Here is a tiny trained network, its code and every weight. The questions are about switching its units off for an input and a target symbol, where a switched-off unit gives its printed mean instead of its output.

import numpy as np


def w(rows, s, z=0):
    codes = np.array(rows[::2]) - 128.0
    scale = np.full(codes.shape[1], s)
    scale[-1] = z or s
    return codes * scale


def softmax(a):
    e = np.exp(a - a.max(-1, keepdims=True))
    return e / e.sum(-1, keepdims=True)


def log_softmax(a):
    a = a - a.max(-1, keepdims=True)
    return a - np.log(np.exp(a).sum(-1, keepdims=True))


def net(x, mask):
    ids = ['Παβγδεημξτφ'.index(c) for c in x.split()]
    T = len(ids)
    res = E[ids] + P[:T]
    u = 0
    for l in range(3):
        r = res
        for j in range(2):
            rows = slice(4 * j, 4 * j + 4)
            q, k, v = (r @ M[l][rows].T for M in (Q, K, V))
            z = softmax(np.where(np.tri(T) > 0, q @ k.T / 4**0.5, -1e9)) @ v
            o = O[l][rows]
            res = res + np.where(mask[u + j], z, o[:, -1]) @ o[:, :-1]
        u += 2
    return log_softmax(res[-1] @ U[:, :-1].T + U[:, -1])


Q, K, V, O = {}, {}, {}, {}
E = w([
[13,165,140],'Π',
[80,104,110],'α',
[212,187,117],'β',
[122,170,186],'γ',
[97,184,77],'δ',
[115,86,73],'ε',
[135,188,96],'η',
[140,73,84],'μ',
[252,182,52],'ξ',
[143,123,126],'τ',
[216,124,156],'φ',
],0.02)
P = w([
[108,158,116],'0',
[136,128,129],'1',
[131,119,123],'2',
[67,212,120],'3',
[182,86,109],'4',
[127,104,123],'5',
[67,218,104],'6',
[190,90,103],'7',
[121,80,106],'8',
[58,231,102],'9',
[191,80,100],'10',
[116,57,106],'11',
[57,253,99],'12',
],0.0061)
Q[0] = w([
[120,161,166],'L0H1',
[172,132,44],'L0H1',
[134,100,100],'L0H1',
[132,107,85],'L0H1',
[15,105,136],'L0H2',
[77,155,75],'L0H2',
[90,101,151],'L0H2',
[255,66,211],'L0H2',
],0.027)
K[0] = w([
[98,142,182],'L0H1',
[123,192,33],'L0H1',
[151,116,88],'L0H1',
[160,87,77],'L0H1',
[59,41,163],'L0H2',
[90,76,89],'L0H2',
[114,103,160],'L0H2',
[252,225,203],'L0H2',
],0.025)
V[0] = w([
[127,69,139],'L0H1',
[90,107,187],'L0H1',
[128,22,125],'L0H1',
[137,124,98],'L0H1',
[94,101,87],'L0H2',
[162,219,186],'L0H2',
[34,79,3],'L0H2',
[48,123,18],'L0H2',
],0.004)
O[0] = w([
[133,138,61,53],'L0H1',
[115,151,26,62],'L0H1',
[137,146,5,5],'L0H1',
[134,119,162,141],'L0H1',
[148,134,74,138],'L0H2',
[103,97,179,134],'L0H2',
[175,130,2,172],'L0H2',
[161,113,31,184],'L0H2',
],0.0082,0.0023)
Q[1] = w([
[252,93,141],'L1H1',
[159,121,135],'L1H1',
[224,110,155],'L1H1',
[143,112,140],'L1H1',
[167,82,126],'L1H2',
[81,172,132],'L1H2',
[156,35,126],'L1H2',
[130,41,124],'L1H2',
],0.03)
K[1] = w([
[225,254,184],'L1H1',
[152,156,136],'L1H1',
[212,207,148],'L1H1',
[139,154,125],'L1H1',
[109,49,133],'L1H2',
[157,197,117],'L1H2',
[136,7,111],'L1H2',
[154,62,101],'L1H2',
],0.028)
V[1] = w([
[116,3,99],'L1H1',
[47,129,77],'L1H1',
[166,108,154],'L1H1',
[141,86,135],'L1H1',
[217,112,95],'L1H2',
[141,95,103],'L1H2',
[79,234,208],'L1H2',
[94,78,107],'L1H2',
],0.007)
O[1] = w([
[116,17,186,86],'L1H1',
[58,99,170,100],'L1H1',
[158,130,108,134],'L1H1',
[140,97,139,119],'L1H1',
[171,108,174,88],'L1H2',
[132,95,148,89],'L1H2',
[108,255,58,253],'L1H2',
[115,69,139,85],'L1H2',
],0.0099,0.0038)
Q[2] = w([
[75,156,176],'L2H1',
[99,111,148],'L2H1',
[139,112,127],'L2H1',
[168,68,211],'L2H1',
[125,134,124],'L2H2',
[51,142,3],'L2H2',
[107,116,91],'L2H2',
[142,123,146],'L2H2',
],0.023)
K[2] = w([
[5,123,108],'L2H1',
[67,102,153],'L2H1',
[182,127,125],'L2H1',
[247,199,197],'L2H1',
[106,139,150],'L2H2',
[39,185,237],'L2H2',
[126,148,121],'L2H2',
[151,117,107],'L2H2',
],0.015)
V[2] = w([
[25,74,81],'L2H1',
[165,184,164],'L2H1',
[99,94,24],'L2H1',
[134,179,216],'L2H1',
[144,173,153],'L2H2',
[2,193,155],'L2H2',
[95,48,142],'L2H2',
[194,104,29],'L2H2',
],0.0029)
O[2] = w([
[129,203,29,127],'L2H1',
[114,56,166,165],'L2H1',
[134,121,87,148],'L2H1',
[114,81,174,146],'L2H1',
[150,90,145,182],'L2H2',
[136,19,212,252],'L2H2',
[90,253,128,26],'L2H2',
[117,153,36,87],'L2H2',
],0.0043,0.0036)
U = w([
[20,141,152,5],'Π',
[96,79,165,144],'α',
[204,181,159,2],'β',
[84,195,250,152],'γ',
[110,130,91,183],'δ',
[199,95,77,67],'ε',
[166,152,88,67],'η',
[145,132,156,253],'μ',
[204,153,167,251],'ξ',
[151,145,203,210],'τ',
[210,175,248,49],'φ',
],0.011,0.0072)

Each question gives the input, a string of symbols that net reads in full, and the target symbol t.
The units are the heads (4 rows each of Q, K, V and O). Each row of codes is followed by its name. A weight is (code - 128) times the scale printed after its matrix; where a second scale follows, it is the last column's (O and U).
mask holds one flag per head, layer by layer. A switched-off head (its flag False) gives its mean, the last column of its rows in O, instead of its output. The means were averaged over made-up inputs and are rounded, as every weight is.
A unit's drop is (log p(t) with every unit on - log p(t) with that unit switched off) / (log p(t) with every unit on - log p(t) with every unit switched off).
The circuit of an input: a set's keep is (log p(t) with only the set's units on - log p(t) with every unit switched off) / (log p(t) with every unit on - log p(t) with every unit switched off). Starting from all 6 units, units are removed one at a time, each time the one whose removal leaves the highest keep (on an exact tie, the one counted first), for as long as the keep stays at least 0.8.
circuit, biggest first: the units of the circuit, biggest drop first
heads that matter: for each layer, one digit per head in row order, 1 if its drop is at least 0.15 and else 0, layers parted by /
drop of u: that unit's drop, to one decimal
input Π ε ξ ξ Π η α μ φ, target φ: circuit, biggest first => (L0H1; L1H2)
input η γ γ ε, target α: circuit, biggest first => (L1H2; L1H1)
input Π ξ η, target η: heads that matter => 01 / 11 / 10
input ξ ε β, target β: heads that matter => 01 / 11 / 01
input α γ δ γ β β α γ, target γ: circuit, biggest first => (L0H2; L0H1; L1H1)
input α δ φ, target φ: circuit, biggest first => (L0H2; L1H1; L2H1)
input μ ε φ φ β μ τ γ μ γ τ ε, target ε: heads that matter => 01 / 11 / 00
input ξ ε η γ α γ δ δ φ μ, target ε: circuit, biggest first => (L0H2; L1H2)
input φ β γ ε, target α: circuit, biggest first => (L1H2; L1H1; L0H2)
input ε α γ α η γ μ η Π τ, target η: circuit, biggest first => (L0H2; L1H2)
input ε Π α α γ Π μ, target ε: circuit, biggest first => (L0H2; L1H2; L1H1)
input γ η α μ η, target η: circuit, biggest first => (L1H2; L0H2)
input μ α β γ δ φ τ, target η: circuit, biggest first => (L0H2; L1H1; L1H2)
input ε γ α, target α: heads that matter => 00 / 11 / 00
input γ α α α, target δ: drop of L0H2 => 0.5
input α γ η φ φ Π ξ, target β: drop of L1H1 => 0.5
input γ γ φ γ α ε, target ε: drop of L1H2 => 0.2
input γ φ φ γ τ η γ α, target α: drop of L0H1 => 0.1
